Below are the code and all the weights of a small trained network. Each question names an input and a class and asks about switching units off, where a switched-off unit gives its printed mean instead of its output.

import numpy as np


def w(rows, s, z=0):
    codes = np.array(rows[::2]) - 128.0
    scale = np.full(codes.shape[1], s)
    scale[-1] = z or s
    return codes * scale


def f(y):
    return y / 2 * (1 + np.tanh(0.7978845608 * (y + 0.044715 * y**3)))


def log_softmax(a):
    a = a - a.max(-1, keepdims=True)
    return a - np.log(np.exp(a).sum(-1, keepdims=True))


def net(x, mask):
    res = np.array(x, float).reshape(1, 3) / 4 @ E
    y = f(res @ A[0][:, :-1].T + A[0][:, -1])
    res = res + np.where(mask, y, B[0][:, -1]) @ B[0][:, :-1]
    return log_softmax(res[-1] @ U[:, :-1].T + U[:, -1])


A, B = {}, {}
E = w([
[67,160,66,140,131,181,123,222,172,80],'x0',
[169,96,140,90,30,155,75,139,173,33],'x1',
[40,158,140,10,98,102,174,120,127,117],'x2',
],0.013)
A[0] = w([
[194,5,159,87,56,100,82,103,131,101,236],'n1',
[86,173,83,170,102,196,106,196,169,147,81],'n2',
[193,132,72,113,94,181,102,81,184,14,16],'n3',
[108,124,59,164,137,180,128,217,154,110,141],'n4',
[102,33,161,120,76,129,24,141,149,76,28],'n5',
[115,165,147,155,189,123,172,134,100,159,246],'n6',
[72,153,94,176,166,203,134,214,176,83,97],'n7',
[117,132,178,38,45,147,150,148,148,87,194],'n8',
[31,115,132,71,111,115,131,77,155,110,39],'n9',
[78,141,60,145,216,140,175,198,98,180,255],'n10',
[130,172,80,130,213,129,165,127,132,194,23],'n11',
[161,69,98,86,28,218,98,174,198,1,255],'n12',
[197,183,149,200,132,168,86,131,153,171,43],'n13',
[172,34,234,103,149,121,120,58,157,151,73],'n14',
[161,38,81,215,123,211,42,111,157,114,141],'n15',
[4,177,221,75,106,85,214,94,129,78,92],'n16',
[44,144,25,95,143,145,179,178,206,87,131],'n17',
[204,120,153,237,231,193,91,143,125,136,104],'n18',
[132,166,135,139,178,123,194,186,98,219,10],'n19',
[195,131,242,102,119,98,139,73,80,100,25],'n20',
[113,128,68,128,224,122,157,162,125,167,189],'n21',
[151,3,164,113,171,52,163,68,74,186,222],'n22',
],0.0071,0.0052)
B[0] = w([
[182,185,130,153,91,115,174,102,110,124,215],'n1',
[107,61,171,62,75,64,155,90,93,160,172],'n2',
[195,105,96,148,199,60,196,204,62,43,170],'n3',
[62,79,158,144,46,62,155,57,126,206,186],'n4',
[161,101,113,174,229,41,178,179,81,56,164],'n5',
[183,196,147,100,105,169,252,118,151,115,195],'n6',
[102,65,167,82,44,55,178,58,86,169,192],'n7',
[185,169,131,122,122,173,142,195,66,153,195],'n8',
[58,79,65,79,206,139,62,198,43,153,161],'n9',
[233,209,145,136,113,157,186,102,99,118,221],'n10',
[187,95,120,139,204,43,226,207,76,71,164],'n11',
[198,185,155,116,101,157,198,145,150,134,249],'n12',
[67,70,48,56,170,135,102,148,41,132,162],'n13',
[103,92,101,98,93,20,177,78,130,188,184],'n14',
[96,215,31,1,166,169,85,121,68,160,201],'n15',
[113,135,51,76,191,182,37,150,53,162,204],'n16',
[102,83,123,89,68,111,135,64,110,167,200],'n17',
[87,154,50,65,136,173,68,137,56,182,208],'n18',
[172,83,31,148,167,76,187,205,62,79,166],'n19',
[120,53,112,86,101,62,143,111,67,181,175],'n20',
[203,164,141,131,145,131,186,134,121,92,187],'n21',
[129,135,135,146,46,110,142,76,126,130,226],'n22',
],0.0078,0.015)
U = w([
[115,49,159,89,37,40,171,54,115,170,89],'0',
[204,161,131,129,166,83,212,204,117,60,15],'1',
[96,141,56,40,178,170,60,169,69,155,111],'2',
[178,254,173,109,42,204,154,68,163,148,223],'3',
[75,59,189,165,221,137,74,177,190,15,1],'4',
[13,70,150,168,183,127,39,147,238,69,1],'5',
[56,104,205,165,182,113,11,190,190,74,1],'6',
[51,63,172,178,201,96,83,209,233,73,1],'7',
],0.0093,0.0052)

Each question gives the input, the list of numbers given to net, and the class t.
The units are the neurons (one row each of A and B). Each row of codes is followed by its name. A weight is (code - 128) times the scale printed after its matrix; where a second scale follows, it is the last column's (A, B and U).
mask holds one flag per neuron, in row order. A switched-off neuron (its flag False) gives its mean, the last column of its row in B, instead of its output. The means were averaged over made-up inputs and are rounded, as every weight is.
A unit's drop is (log p(t) with every unit on - log p(t) with that unit switched off) / (log p(t) with every unit on - log p(t) with every unit switched off).
The circuit of an input: a set's keep is (log p(t) with only the set's units on - log p(t) with every unit switched off) / (log p(t) with every unit on - log p(t) with every unit switched off). Starting from the 12 units with the biggest drops (on a tie, the unit counted first), units are removed one at a time, each time the one whose removal leaves the highest keep (on an exact tie, the one counted first), for as long as the keep stays at least 0.8.
units of the circuit, in order: the units of the circuit, biggest drop first
most important unit: the unit with the biggest drop
top k neurons: the k neurons with the biggest drops, biggest first
drop of u: that unit's drop, to one decimal
input [2,6,-8], class 2: units of the circuit, in order	n15
input [3,5,2], class 1: top 2 neurons	n3, n5
input [2,3,-1], class 3: top 4 neurons	n11, n19, n12, n9
input [5,-5,2], class 0: top 3 neurons	n17, n7, n4
input [0,1,-3], class 3: top 4 neurons	n16, n9, n19, n20
input [5,0,-4], class 0: top 2 neurons	n7, n4
input [5,5,-4], class 0: top 4 neurons	n4, n7, n2, n10
input [-1,0,3], class 3: top 2 neurons	n18, n15
input [4,-5,1], class 1: top 3 neurons	n10, n11, n21
input [-3,0,1], class 3: top 4 neurons	n7, n4, n2, n17
input [8,-6,6], class 0: top 2 neurons	n17, n7
input [8,1,-8], class 0: top 3 neurons	n7, n4, n2
input [6,-8,8], class 1: top 3 neurons	n10, n11, n21
input [0,-5,-7], class 2: most important unit	n18
input [3,-1,3], class 3: top 2 neurons	n14, n20
input [-3,5,-6], class 2: top 2 neurons	n15, n18
input [-3,5,6], class 2: drop of n6	0.1
input [3,3,-4], class 2: drop of n21	0.2
input [-3,-3,6], class 2: drop of n16	0.2
input [4,6,4], class 1: units of the circuit, in order	n3
input [3,1,1], class 3: drop of n12	0.4
